Below are the code and all the weights of a small trained network. Each question names an input and a class and asks about switching units off, where a switched-off unit gives its printed mean instead of its output.

import numpy as np


def w(rows, s, z=0):
    codes = np.array(rows[::2]) - 128.0
    scale = np.full(codes.shape[1], s)
    scale[-1] = z or s
    return codes * scale


def f(y):
    return np.maximum(y, 0)


def log_softmax(a):
    a = a - a.max(-1, keepdims=True)
    return a - np.log(np.exp(a).sum(-1, keepdims=True))


def net(x, mask):
    res = np.array(x, float).reshape(1, 4) / 4 @ E
    y = f(res @ A[0][:, :-1].T + A[0][:, -1])
    res = res + np.where(mask, y, B[0][:, -1]) @ B[0][:, :-1]
    return log_softmax(res[-1] @ U[:, :-1].T + U[:, -1])


A, B = {}, {}
E = w([
[171,152,220,165,148,120,70,141],'x0',
[43,114,127,77,121,158,172,193],'x1',
[103,170,54,190,190,178,141,210],'x2',
[42,117,202,178,149,245,117,92],'x3',
],0.012)
A[0] = w([
[186,148,133,175,99,111,65,51,156],'n0',
[165,132,168,141,151,98,90,135,141],'n1',
[148,161,164,127,84,53,26,148,148],'n2',
[14,103,100,176,107,159,143,120,175],'n3',
[135,117,86,158,143,86,116,193,111],'n4',
[215,113,106,150,146,113,32,34,139],'n5',
[113,103,142,92,138,20,88,215,61],'n6',
[161,138,217,118,139,112,76,131,208],'n7',
[194,137,154,128,141,37,45,68,133],'n8',
[164,135,217,126,94,70,80,101,123],'n9',
[33,102,132,170,184,217,150,190,150],'n10',
[113,62,100,39,76,78,189,126,178],'n11',
[90,125,177,206,151,141,120,135,121],'n12',
[111,208,111,123,169,127,135,169,146],'n13',
[105,107,134,39,67,110,120,92,254],'n14',
[121,88,79,71,49,78,179,130,136],'n15',
[137,155,227,187,182,222,63,160,145],'n16',
[169,118,100,131,82,96,187,143,99],'n17',
[133,143,80,189,125,75,176,198,142],'n18',
[62,124,120,55,65,132,131,138,79],'n19',
[126,75,63,36,62,52,214,113,198],'n20',
[119,165,45,176,201,131,141,118,144],'n21',
[114,89,179,119,112,172,117,33,137],'n22',
[132,194,75,158,190,168,158,122,168],'n23',
[110,111,229,125,95,148,147,2,165],'n24',
],0.0095,0.0028)
B[0] = w([
[179,141,148,165,182,239,202,81,201],'n0',
[124,120,152,129,173,136,87,79,169],'n1',
[109,161,153,192,183,169,116,67,189],'n2',
[161,117,139,122,215,185,161,108,213],'n3',
[149,117,116,142,89,144,152,172,167],'n4',
[178,121,131,140,138,172,178,110,211],'n5',
[147,106,163,102,115,124,97,145,180],'n6',
[85,174,152,158,218,199,163,96,197],'n7',
[133,110,142,161,174,188,140,48,217],'n8',
[82,142,155,172,184,139,183,136,206],'n9',
[85,133,122,123,228,140,166,55,251],'n10',
[104,80,186,83,130,88,82,141,218],'n11',
[71,123,165,85,198,165,112,48,189],'n12',
[117,146,111,136,129,88,88,81,173],'n13',
[138,115,225,121,99,107,87,172,206],'n14',
[53,60,155,54,143,7,82,89,207],'n15',
[74,143,149,123,203,102,138,89,241],'n16',
[99,85,124,122,86,81,93,119,170],'n17',
[177,130,117,142,78,103,129,123,182],'n18',
[117,111,162,115,157,140,131,98,179],'n19',
[75,70,166,35,116,48,59,97,243],'n20',
[156,146,35,94,144,114,136,132,187],'n21',
[203,164,242,207,90,132,106,236,209],'n22',
[119,159,37,142,113,126,173,80,188],'n23',
[224,164,241,184,77,178,150,255,240],'n24',
],0.0085,0.015)
U = w([
[202,187,222,250,167,189,223,188,213],'0',
[142,195,23,155,9,48,154,255,4],'1',
[167,43,184,29,23,32,18,210,139],'2',
[18,93,136,88,206,78,115,97,111],'3',
[207,105,49,120,145,139,198,126,101],'4',
],0.0086,0.0015)

Each question gives the input, the list of numbers given to net, and the class t.
The units are the neurons (one row each of A and B). Each row of codes is followed by its name. A weight is (code - 128) times the scale printed after its matrix; where a second scale follows, it is the last column's (A, B and U).
mask holds one flag per neuron, in row order. A switched-off neuron (its flag False) gives its mean, the last column of its row in B, instead of its output. The means were averaged over made-up inputs and are rounded, as every weight is.
A unit's drop is (log p(t) with every unit on - log p(t) with that unit switched off) / (log p(t) with every unit on - log p(t) with every unit switched off).
The circuit of an input: a set's keep is (log p(t) with only the set's units on - log p(t) with every unit switched off) / (log p(t) with every unit on - log p(t) with every unit switched off). Starting from the 12 units with the biggest drops (on a tie, the unit counted first), units are removed one at a time, each time the one whose removal leaves the highest keep (on an exact tie, the one counted first), for as long as the keep stays at least 0.8.
units of the circuit, in order: the units of the circuit, biggest drop first
top k neurons: the k neurons with the biggest drops, biggest first
drop of u: that unit's drop, to one decimal
input [0,3,5,1], class 3: units of the circuit, in order -> n24
input [-5,7,-8,8], class 0: top 2 neurons -> n24; n3
input [-1,2,-7,3], class 0: top 2 neurons -> n24; n22
input [-7,0,-8,7], class 0: top 3 neurons -> n24; n22; n3
input [2,2,2,1], class 3: top 2 neurons -> n24; n22
input [8,-2,5,2], class 3: top 4 neurons -> n24; n16; n22; n12
input [-5,-7,-4,-8], class 2: top 3 neurons -> n10; n20; n16
input [-3,-1,5,2], class 4: top 2 neurons -> n20; n15
input [-3,6,-7,6], class 0: top 3 neurons -> n24; n3; n22
input [2,-4,5,-5], class 4: drop of n24 -> 0.3
input [0,4,5,2], class 3: drop of n24 -> 0.2
input [1,-1,-5,-3], class 0: drop of n9 -> 0.3
input [-1,-3,5,2], class 3: drop of n22 -> 0.2
